Each row, then the grade of its hidden value
[ -72 -121  176   64   84  -24 -191   -9  -80  -34  -50   41 -173   33
 -156  170    9 -104  -57 -189  -10  141   42  131 -103  161 -122  -33
  -16  -74   42   41  -10  142  -53  164  -61 -251  -45  410 -169 -173
 -175 -122   44 -105]
q430
[-166   57  605  421 -112  538  362   61  -25 -278   75  -90 -334 -293
 -156  504  201 -344  -48  -76 -350  148 -213 -192  487  281  136  122
 -280  304   69 -433   89 -331  236  269  -78  218  -53 -363  -97  -42
  112  -15 -388 -133]
q751
[  37   32    8  -88  -90  339 -411  194 -155  184  -43 -368 -287  181
  162  212  139 -160  139 -118 -111    2  243   -5  -88 -134    1 -259
   77  -20   47  132  289  361 -255  -11  -45 -562 -107  244 -254 -252
 -115   24 -108  -42]
q437
[ -52  -85  206  -22  137  -56   36  -73  -75 -123 -190   65  -29  -68
  -84   74  -76   18  -68 -138   61   92  -15  109 -184  256 -128   47
  -85  -13  -19   14 -115  -11    3  158  -23   11   10  252  -67  -91
 -140  -67   75  -73]
q437
[ -21   -4  202  -58  124   23   82  -43  -26  -88 -203 -100  -29  -52
   14   19  -65   26  -27 -177   46   29   14   37 -234  228  -71   35
 -135   53  -74  -33  -38  -23  -19   69   41   52  -16   82  -40  -73
  -74   -6    7  -30]
q751
[ -30   13   61 -202   56  124   -7   54  -26  168 -179 -144   82   26
   46 -149  -48   23   12 -261  102    1  192   -7 -267  144  -80  117
 -219   34 -154 -110 -189   50  -89  -80  140   70 -163   33  -27   76
  -45   21  -48  -85]
q751
[-166   49  601  436  -84  463  376  -20  -12 -276  106  -22 -322 -288
 -204  445  197 -297  -62 -111 -321  138 -218 -146  484  298  115  138
 -286  289   42 -439   84 -344  261  265  -51  255  -58 -356  -69  -36
  130  -29 -380 -129]
q437
[ -88   26   -5  -50  -64  177 -300   12 -122  212   13 -184 -242   80
   97  141  151  -58  210  -98 -167  -23  233   39  -45  -28  -66 -325
  166  -51   75  189  263  337 -121   41   -8 -486  -77  236 -188 -291
 -140  -10   13  -93]
Q448
[ -46   36  -15 -215  -15  214  -32  188  100  337  -72 -181   63  132
  144 -290  -24   39  -23 -428  119  -24  223 -116 -261   67  -40  148
 -246  110 -310 -166 -279   54  -83 -177  118  191 -202 -103  -20  149
   57   49 -115 -157]
q66
[  50   14  -47    2 -128   55  -43  204  119   81  182   53  -82  209
  125   -3  -10  100 -204 -186   41  -79  -60   24  229 -142   52   69
   -6  114 -232  173  -77 -139   62   69 -233  288  109  -69   25   22
   97   86 -118 -133]
Q845
[ -87   62  416  241  -77  408  301   27   -4 -183   23  -61 -251 -156
    3  330  122 -159    0  -97 -217   50 -162 -138  274  219   62   39
 -188  255  -54 -264   41 -244  177  195  -94  251  -10 -327  -37  -60
  113   45 -300  -63]
q751
[  35    9  -68 -200  -22    1  -30   -6  -65  113  -62   29   77  139
   70   70  -57   58  105  -31   67  -78  107  133 -104   65 -149   -2
  -66  -60 -108  107 -147   22  -26   34  -15   98  -65   46   68    8
  -63   97  -70   84]
Q448
[  81  262  173 -170  172  -42  189 -191  -73 -190 -330 -515   32 -150
  156 -113  -42  171   38   -8  -45 -199  130   43 -224   93  107  -96
  -77  125   52  172  531  -77  -77  -51  249  -64  115 -117   21 -214
  -50   91   59   30]
q66
[ 101  -24 -350 -158 -211 -100 -223  383  184  242  262  162   21  430
  263 -101  -92  223 -273 -153  151 -145  -25   79  237 -348   16   48
  155   29 -321  471 -225  -85   24   47 -405  345  208   66   66   60
   62  134   -5 -172]
q783
[ -90 -212  401  171  298 -247   55  -30   73 -342 -215  169 -111  -35
 -299  138 -188 -120 -292 -355  121  288 -178  125 -342  463 -187  214
 -202  -21  -56 -134 -280  -90   56  282 -101   92   39  482 -118 -125
 -189 -222  127 -108]
q66
[ -96 -255  363  159  284 -334  -11 -127   18 -281 -128  248  -56  -89
 -384  130 -163  -67 -267 -285  144  256 -164  236 -252  425 -177  208
 -174  -99    8  -67 -252  -52   46  259  -41   12   -4  529 -101  -61
 -222 -214  153  -78]
Q845
[ -69   33  265  -14   52   30   62 -138  -36  -21  -19 -337  -33 -321
   63   40   47  128   79  -14  -75 -126  -40   70  -10  119  185 -118
  -38   85  100  136  351   26  -53  -56  202 -172  -37 -150  -60   16
  -70  106   22   50]
q430
[-119 -261  401  180  285 -293   34  -69   42 -329 -168  241  -85 -120
 -330  143 -178  -68 -298 -295  130  284 -212  174 -264  451 -164  199
 -153  -54   -4  -66 -284  -77   66  296 -102   53   47  516 -125  -83
 -221 -222  184 -124]
q437
[-106    8   95 -111  -71  152   70   -9 -115   75  -65  -73   16 -186
  137  127   41   89  141   93  -88  -76   24   24   76   90   11 -118
   41   44   56  161   23   13   15   64    0  -17   -5  -79  -28   -1
  -96  104   21  -42]
q783
[ -37   88   34 -160   13   58   56 -147 -153   62 -146  -69   25  -60
   71   -8   33  117  133   14  -47  -99  162   85  -39   85  -78 -103
    6    6   13  129  112   28   -5   43   86  -36   -6   23    5 -120
  -80   49   21  -54]
q783
[  94  369  -13 -318  124  -79  298 -377 -296 -147 -440 -236  226  -92
   34 -180  -18  226  104  199  -55 -243  353  155  -40   54  -79  -12
  -75   27  112  188  426 -190   20   32  290   96  138  -40  153 -254
  -75   58   66  -74]
q430
[  38  296  -19 -301  132 -125  263 -329 -265 -116 -418 -135  242  -91
  -21 -196  -42  207   50  147  -29 -176  338  156  -50   90 -116   38
  -74   -1  102  178  280 -179   39   61  249  119  127   61  130 -219
 -112    8  120 -142]
q430
[-164    2  108 -109  -83  154   80   14 -104   89  -67 -102   38 -263
  148  133   44   86  160  122 -127  -71   21   -4   94  107   38 -136
   65   47  106  188   24   22   23   65   13  -45   -2  -88  -43   13
 -129  106   73  -77]
Q448
[-150 -216  305  142  244 -353  -33 -126   23 -215  -90  206  -39 -106
 -368  138 -133  -71 -194 -229   67  221 -105  231 -196  392 -167  139
 -108 -125   73    9 -181  -14   59  246  -13  -59   -4  520  -97  -90
 -253 -203  193  -97]
Q448
[ 124   12  -39 -257  -75  236   -1   45 -173   72 -150  -30   28  140
  231  213  -38   44  204   84   76  -98   61   82 -131   41 -147  -69
  -68  -14 -132   72 -158   40  -86   41  -86   91  -72  -80   50   15
  -25  191 -189  206]
Q845
[-150 -231  338  163  251 -351   -5 -124   18 -250  -98  243  -37 -128
 -395  129 -137  -66 -249 -239   83  242 -135  230 -167  404 -158  185
 -130 -106   66  -15 -209  -58   75  266  -29  -10   13  525  -99  -72
 -245 -221  193 -130]
q783
[ -81   36  -11 -298  -22  341 -160  286   31  462 -152 -357  112  113
   88 -289    3 -111   39 -454  105   34  396 -156 -353   70  -35  204
 -355   59 -224 -287 -308  180 -210 -273  261  -17 -368  -17 -101  216
  -22   19 -143 -185]
q66
[ -50   57  229  -13  -25  219  188 -109 -121  -55  -83  -99  -58 -196
   76  155   67   50  114   36 -100  -69  -24   11   89  154   25  -63
  -76  115   11  -12  106  -87   52   82   46   71  -19 -196   -5  -32
   -2   98 -112    9]
Q845
[-121   46 -137 -319  -43  133 -212  130   19  569  -15 -234  220  102
  -45 -349   26  -41   96 -380   88  -41  478   -6 -222   22  -63  196
 -302  -62 -150 -172 -259  203 -165 -298  363  -58 -406   36  -20  252
  -60   19  -84 -172]
Q448
[ -23  -68  192  -23  144  -58  -36  -22  -18  -66 -147  -37  -32    2
 -114   20  -77  -29 -106 -241   86   89   33  101 -224  214  -91  105
 -164  -15  -57  -46  -92   15  -45   78   39  -19  -56  244  -74  -47
 -114  -69   19  -60]
q437
[-211  -75  417   91  -63  309  182  199  -35 -141  -93 -241  -79 -484
  131  290   33  -39  -39   87 -173   62 -222 -144  187  196  231  -22
  -30  201  169   59   30 -115   40  137  -72   -7   57 -167 -165   90
 -121   75   48 -151]
q751
[-225  -50  242 -110    1   11  108   19  -80  -11 -121 -286  131 -565
  149   64  -13  190   50  198 -104  -85  -92   15   74  138  236 -117
   95   70  262  345  175   -2  -25   13  114 -157   70  -70 -104  115
 -232  110  279 -117]
q783
[ -18    7   63  -61  -30  228 -164  -20 -145  122  -61  -96 -208   75
  107  116  104  -14  147 -121  -67   -9  148   32  -86   36  -93 -214
   59    7  -32   68  123  217  -93   58  -34 -271  -68  140 -139 -210
  -67   13  -66  -49]
Q845
[-130   57  534  406 -124  484  327  -10  -54 -240  128   16 -318 -210
 -206  487  210 -319  -33  -67 -320  124 -176 -115  528  244   81  131
 -273  251   43 -419   72 -326  248  272  -77  239  -71 -331  -55  -44
  129  -15 -425 -102]
Q845
[  64  -81  132  -82   42  138 -308  324  -52  -55 -181 -339 -147  154
   61  309  -78 -237  -54 -130   32  120   54   32 -275   48  -24   -8
  -93  -47   39   78    8  190 -243   65 -109 -337  -60  351 -210 -107
 -202   -4  -45   48]
q66
[ -62   38   74 -174   24   34  -83  -19    3  241  -11 -343   92 -146
   57 -191   23  120   55 -177   35 -126  170   52 -124   33  127    6
 -130   29  -18   71  144  114 -135 -201  284 -142 -171  -76  -46  135
  -61   88    9  -38]
q430
[ -68   49  319   25   55  242   98   -6   45   15  -71 -360 -136 -168
   99   27   55  -22   73 -246  -70  -29   -2  -93 -161  204  105  -43
 -183  174  -75 -151  159   24  -46  -66  161  -42 -129 -218  -87   -4
   26   65 -132   13]
q66
[   0  109  209 -123  136 -127   47 -209  -57  -69 -125 -491   66 -329
   78  -81  -11  217   57   32  -24 -206   36  138 -125   74  222 -122
  -33   49  151  262  529   31 -122 -124  317 -242   14  -97  -27  -22
 -115  120  117   86]
q430
[ -22 -112  258   15  136   10   52   45    7 -185 -196    7 -114    0
   16  186 -113  -41  -69 -181   64  121 -127   37 -280  293 -128   19
  -96   38  -93  -19 -171  -19   -6  181 -130   67   32  188  -81 -106
 -110  -31   17   15]
q66
[ 123   39    8 -139  -61  281 -437  332 -115   98 -106 -503 -197  248
  132  282   37 -252   47  -93  -43   15  227   19 -154 -152   37 -108
  -52  -48   64  117  244  293 -321  -38  -36 -516 -116  271 -226 -158
 -148   51 -150   52]
q751
[-100   49  456  184    3  324  231   15   21 -174  -41 -292 -231 -270
   72  254   92  -98   32 -111 -194   16 -160 -131   80  238  150  -53
 -145  242   15 -155  210 -121   68   96   21   39  -17 -289  -98  -65
   37   60 -172  -15]
q66
[  86    0 -218  -41 -182  -37 -169  449  293  155  272   23  -96  365
  318 -151  -76  223 -386 -285  116 -124 -119  -37  234 -339  140   43
  141  163 -365  422 -110 -130   38   38 -427  365  273  -26    5   19
  128  116   -2 -252]
q751

Part 2:
[ 154  -10   80  -44  -21 -153 -167  -43   82  149   97  -28   53  -40
 -120   67 -106   -7  192   16   90 -453  -88 -193 -127   34   17   17
  115  -99    5  -44   47  100   93  105  -10   -7 -111 -164   44 -124
  215  -97   79    6]
q272
[  31 -107  265    3   38  -39  -33 -138  213  164   86  -86  171   89
  -92  347   20   86  107  136   11 -223 -128  144   62 -283   -2   87
  -65 -182  -65 -106   38  -69  425  -29 -281   99  119 -395   72  240
  198 -217 -282   19]
q87
[   0  -21  -31  171  146  160  260  -71  -54 -422   41 -255 -163   48
   67  184  -35 -112 -150 -141  -95  292  -12 -190   69 -191  -25   71
  192   70  113 -206  118   95  -20 -105 -188  130  107  177  -21  -58
   12   35 -232  139]
q87
[ 103  238 -171  -74  -73 -212 -110  -97 -115 -285  -36  -86 -141  104
 -104  -41 -134 -220 -184 -169  -50  190   46 -385   38  104  -23  -38
   27   21  241  -46   68  138 -267   25   21   18 -150  329   27 -147
   51  154   77   80]
Q27
[ -33 -280  -42 -104 -226  385  320  -43  -12  -72 -201 -148 -221   40
  213  -36 -159    2 -228 -132  449  287  197   91   58 -242 -143  215
 -268  -65  -39   34  214 -231   81  -22 -116  -25  181   46  -70  -29
 -231  234  -48 -452]
Q752
[ 338  191  -69 -288 -363 -456 -515 -289  -51  500  -18  170  469  144
 -218   82   -7   65  246  -62  336 -600 -310   20    4  -50   -2   -4
 -286 -198   15  -59  108  -21  200   49  170  -71  -65 -193  159  135
   73 -235  222   16]
q454
[  23   35  168  -40  -18   13  -68  -80  116  -13 -100  151  100  221
  -98  196  -54  -14 -129  -24  100   10 -232  129   11   17  -31   93
 -245 -237  119 -217  130 -213  240  142  -82   69 -180  -43   24  168
 -242 -259  103 -127]
q434
[  78   13   94   82  238  -98 -165  145  185 -246   13   10 -305  -36
  -85 -247 -230 -135  -43   31  -87   36  216 -354 -296  409  -22   18
  304  -84   46   44   41  198 -203  290  -55  -19 -420  118   14 -307
  -16   81  110  -96]
Q105
[  93 -155 -133 -158 -194  213  112    7  -18   -6 -117    8 -166   21
  159 -302 -218  -23 -112 -144  423   92  248  -53 -110   52 -129  174
    9  -43  -85  100  169  -48  -86   67  -61 -143   -3   27  -70 -244
 -152  212   32 -439]
q659
[ 167  197  -75   87   25 -251  -67  -22 -118 -199  140 -140  -97  -70
 -169  174 -126 -160  137 -174  -97 -254 -210 -467  -35  106   -4  -61
  225   25  168 -220  125  256 -127    7  163   39 -142  241   11 -150
  187  -35  216  249]
q272
[ -72  115    8   74  186   49  206   73  -14 -264  228 -126  -74   73
  -50  232  -43 -176  -44 -100 -245 -195 -220 -351  -13  -53   78  -21
  381   80  241 -365  -46  163  -46   21 -208  122  -66   48  -95 -261
  355 -167  -55  303]
q272
[ 195   64  225  123  107 -115  -75 -159  118 -231   32 -145   15  138
 -132  241  -41  -17   20  -24 -168   86 -118  -90    3  -43  -63   28
  -12 -103   69 -147  118  133  114    0 -132  141  -57   30  131  210
  -22  -89 -174  106]
Q105
[ 457  -51  -82   65 -249 -200 -114 -111 -138 -163  -52 -172 -265 -189
 -125 -105 -286   24  310 -207  321  -72   99 -281 -105  244 -246   71
   55  -23 -214  121  459  293 -121  -99  379 -228  -12  294   70   45
 -231  301  287 -264]
Q105
[  55 -227  292   57   50  103  -76 -122  224   -7 -113   87   39  147
 -136  204  -25  124   19  150  181  -34 -133  306  -48  -22  -45  142
 -169 -236 -118  -94  241 -194  409   77 -138  -38  -52 -220   50  286
 -335 -237   11 -223]
q434
[ -53   -3  -50 -156  -77 -112 -179  -19   93  358  -45  127  182   55
   16   28  -37   -7  -30   10  310 -221  -70   82  -12 -130   13   99
 -168 -225   -7  -93   16 -205  239  160  -65   27  -80 -230   16  -33
   43 -190   70  -90]
q659
[-202 -372   99 -116   35  150  -21   30  297  374  -47   77   35   16
   66  -18  -26  125   -6  267  400 -132  189  364  -41 -231  -10  204
  -36 -225 -299   80   52 -275  461   92 -343 -113  118 -563  -45   36
   41 -122 -192 -319]
q659
[ 295   33  161    7  -42 -385 -512 -212  125   55  -98  134  108   96
 -345   80  -63   67  194  115  127 -203 -146   51 -106  236  -40    5
 -149 -236  -84   17  264   33  204  110  150 -116 -243  -43  174  272
 -277 -173  239  -58]
q434
[ -77 -209  306  -53   63  182   38 -155  302   -7  -93  -66   12  200
  -18  183  -20   47 -203  196   36  189  119  237   57 -247  -24  136
 -210 -202  -15   64    5 -216  336   45 -445   97   78 -347   60  206
   -5  -48 -384 -236]
Q27
[ 161  229   44  -59    1 -233 -219  -84   -7   79  102  -37  199   89
 -124  185  -24 -117   61 -117  -84 -467 -336 -353  -90  -26  103  -73
   -9  -67  321 -262  -78  102  -37  186   35  206 -234   38   95 -180
  264 -224  161  290]
Q27
[  80 -127  341   72   97  100  -81 -108  239   27 -130 -109   57   89
   11  220  -34   36  -87   35   64  -23 -115   37  -96 -171   -5   93
 -348 -245  135 -102   37 -170  235  238 -112  284 -153  -94  156  123
 -156 -143  -41  -91]
Q752
[-146 -211   97   -1  149  162  -28  -43  174   82  -32  117  119  161
  -27  133   76   54  -77  166  183 -128 -136  261  -51 -156   94  121
   28 -137  -45 -192   69 -226  359  107 -276  -11  -13 -300  -31   10
 -114 -330  -52  -21]
q434
[  50  137 -299   58   -2 -120   28   62 -247 -173   78 -189 -125  -93
   11   56  -65 -201   32 -275   88 -227 -208 -510  -60  -40   58  -45
  193  130  241 -335  104  189 -245   59  230   79 -108  402  -38 -371
  132   -2  352  340]
Q752
[-405 -118 -376 -248  -85  350  460  250  -93  135  122   46 -122    7
  289 -140 -106 -167 -252 -116  338 -108  146  -90   60 -240   66  161
  341   78   38 -186  -92 -190    7    1 -353 -112  166 -197 -333 -558
  390    3  -96 -137]
q87
[  29 -126  164   30  122  -51 -196 -172  233   85  -85  -63  118   99
   -6   93   31   61  -72  150   90  126   97  166  -13 -220    5  108
 -137 -204  -72   44   32 -112  292   80 -266  123   11 -258  147  173
  -57 -102 -308  -38]
Q105
[   3  350   18 -157   56 -311 -311 -112   89   -9   10   71  172  251
 -140   69  -18 -212 -254  -18 -222  -20  -95 -274    9   22  120  -78
  -91 -136  394 -117 -204   -8  -86  222 -197  219 -311   18  101 -123
  252 -149  -68  225]
Q27
[ 210 -419   43   95   48   51 -319 -144  185  -10 -303  -30 -216 -123
   -1 -337 -139  146   57  160  517  212  395  166 -259  138 -130  184
  -82 -176 -384  361  360  -42  114  135   82 -207  -73  -50  142   38
 -565  206   78 -469]
q454
[ -25  252 -283 -129 -112 -284  -20 -134 -210  -26  201 -123  138  119
 -151  275   57 -175   19 -116  -68 -267 -251 -291  215 -255   97  -80
  202  124  198 -290  -11  150  -13 -191  -95   -7  161   34  -46 -100
  484 -112  -38  439]
Q27
[ -40  159 -282  -37  -29    9  176  171 -161 -218   53  -30 -249  -45
   95 -139 -216 -245 -156 -288   93   67   48 -436  -47  143  -38   45
  256   44  184 -190   69   95 -281   89   47   -8 -171  318 -145 -422
   98  107  185   -6]
Q105
[ -69 -163   -9 -202 -208  197  188 -104   30  129  -26  -85   50  151
   74  128  -27   15 -109  -10  280  -76    6  121  121 -354  -21  130
 -153  -44    4  -69   55 -175  214  -73 -276  -17  238 -228  -57    6
  139    5 -170 -178]
Q752
[ 146    1   65  288  440 -172 -299   53  102 -363   85  -42 -174  -36
 -220  -59  -38  -98  145   64 -178 -214 -141 -370 -351  363   85  -68
  485   37   53 -214  135  343 -149  245   91   -3 -404  212   76 -271
 -111 -184  285  326]
q454
[  32 -149  -22 -310 -218  444  259   73   59  108  -50  119  -27  188
  254 -331 -211  -23 -216 -162  375 -118  150  -13 -177   20  -63  195
   21  -38   66   -7  -22 -135  -85  189 -292  -63  -59 -157 -137 -428
   16   74  -56 -503]
q659
[  21 -193  339  267  361  287  166   53  239 -570  -54 -230 -389   79
  -15   67 -123  -79 -180   39 -215  304   75 -198 -205  114  -41   64
  127  -25  131 -124  110  112  -68  196 -213  168 -225  192   38  -83
 -210   53  -68  -51]
Q752
[ 368 -107  -51  -46 -122  -38 -129  -93  -63 -141   56  -18 -116   28
 -169 -205 -164   32  273  -65  225 -378  -24 -211 -241  288  -88   29
  332  104 -147    4  294  330 -143  -16  110 -306  -60   74    1 -199
  -76   79  244 -139]
q454
[  51  297   35   76   97 -255  -54  -73  -47 -243  144   -9   98  210
 -249  405   22 -145   10 -120 -255 -124 -465 -200  110    6   14  -62
   91  -38  245 -474  102  127   79  -24  -15  105 -126  164   14  138
   96 -322  118  394]
q454
[  11  262 -169 -264 -136 -109  -35   87  -82  -38   65   52  -26  194
  -20 -136 -137 -239 -178 -198   -2 -217  -76 -424  -82  126   64  -47
   76   42  367 -212 -115   89 -303  207  -68   43 -274  189  -72 -428
  286    4  207   88]
Q752
[ 205  212   55  -17  -50 -369 -321 -278  -12  230   77  -96  393   64
 -157  392   81  -16  150  -57  -29 -409 -372 -143   76 -288   90  -46
 -176 -149  193 -205  -19   24  225   15   26  242  -13 -121  195  142
  249 -284  -46  361]
q272
[ 259   28   92  -94 -145 -253 -240 -216   70  148   42  -59  155   64
 -157  112  -65   52  176   27   94 -251  -31  -45    3  -74  -43   32
  -49 -124  -59   48  102   97  167  -40  -69  -27   36 -192  125  143
  152  -32 -121  -29]
q87
[ 352   69  147  -63 -340 -166  -33 -202  -49   57  -20 -113   27  -13
 -164  294 -207   31  208 -188  187 -236 -204 -122   88  -25 -192   64
 -300 -180   11  -40  287   33  158  -89  203   -1   38   44   86  276
  -31   45  151 -221]
q272
[ 355   55  128 -208 -448   66  108 -220  -49   84  -79  -52  103  134
   27  122 -224   40   12 -276  268  -82  -90  -30   77  -96 -201  138
 -379 -169   82    5  189  -73   89  -54   10   43   73   -6   56  160
  -62  104  -48 -410]
q87
[ 102  -74   55  107  156  -31 -115  -43  108 -106  -19 -107  -76  -27
    2  -32  -74  -28    0    6   52   27   85 -144 -145    6   -2   64
  118  -80   -8  -16   82   81   21  123  -77   72 -119    6   80 -103
  -44   -3  -69   11]
Q105
[ 138  265 -170 -202 -278 -118  -19   63 -169   86  -13   56  -30  -16
   13  -46 -258 -204  -60 -353  215 -306 -176 -455  -66  159  -45   10
 -133  -97  321 -173   45  -15 -232  209  253   68 -292  276  -52 -345
   98   29  439 -114]
Q27
[ -93  -73  -82  192  301  -86  -61   82   33 -108  126 -152 -144 -173
  -60  105  -17 -113   92   53  -16 -241  -60 -309 -126  -33  113   -9
  387   19   23 -181   47  136   26   94   -9   46 -101   12  -22 -285
  193 -120  106  297]
q272
[ -22 -373  108   44  108  327  126   14  211  -94 -114  -93 -239  -23
  154 -188 -138   54 -119   99  271  225  360  101 -158  -50  -75  204
   92  -95 -198  162  133  -84  118   95 -278  -53   32 -175  -17 -126
 -173  148 -230 -390]
Q105
[ 232  -60  -22  -60  -83 -169 -349 -192   10  258  -73 -117  216   -1
  -11    7   35   45  132  -24  280 -388 -110 -120 -150 -203   83   13
 -182  -77   68  -38   42   18   66  159   93  122  -65  -48  189 -106
   19  -82  115  127]
Q752
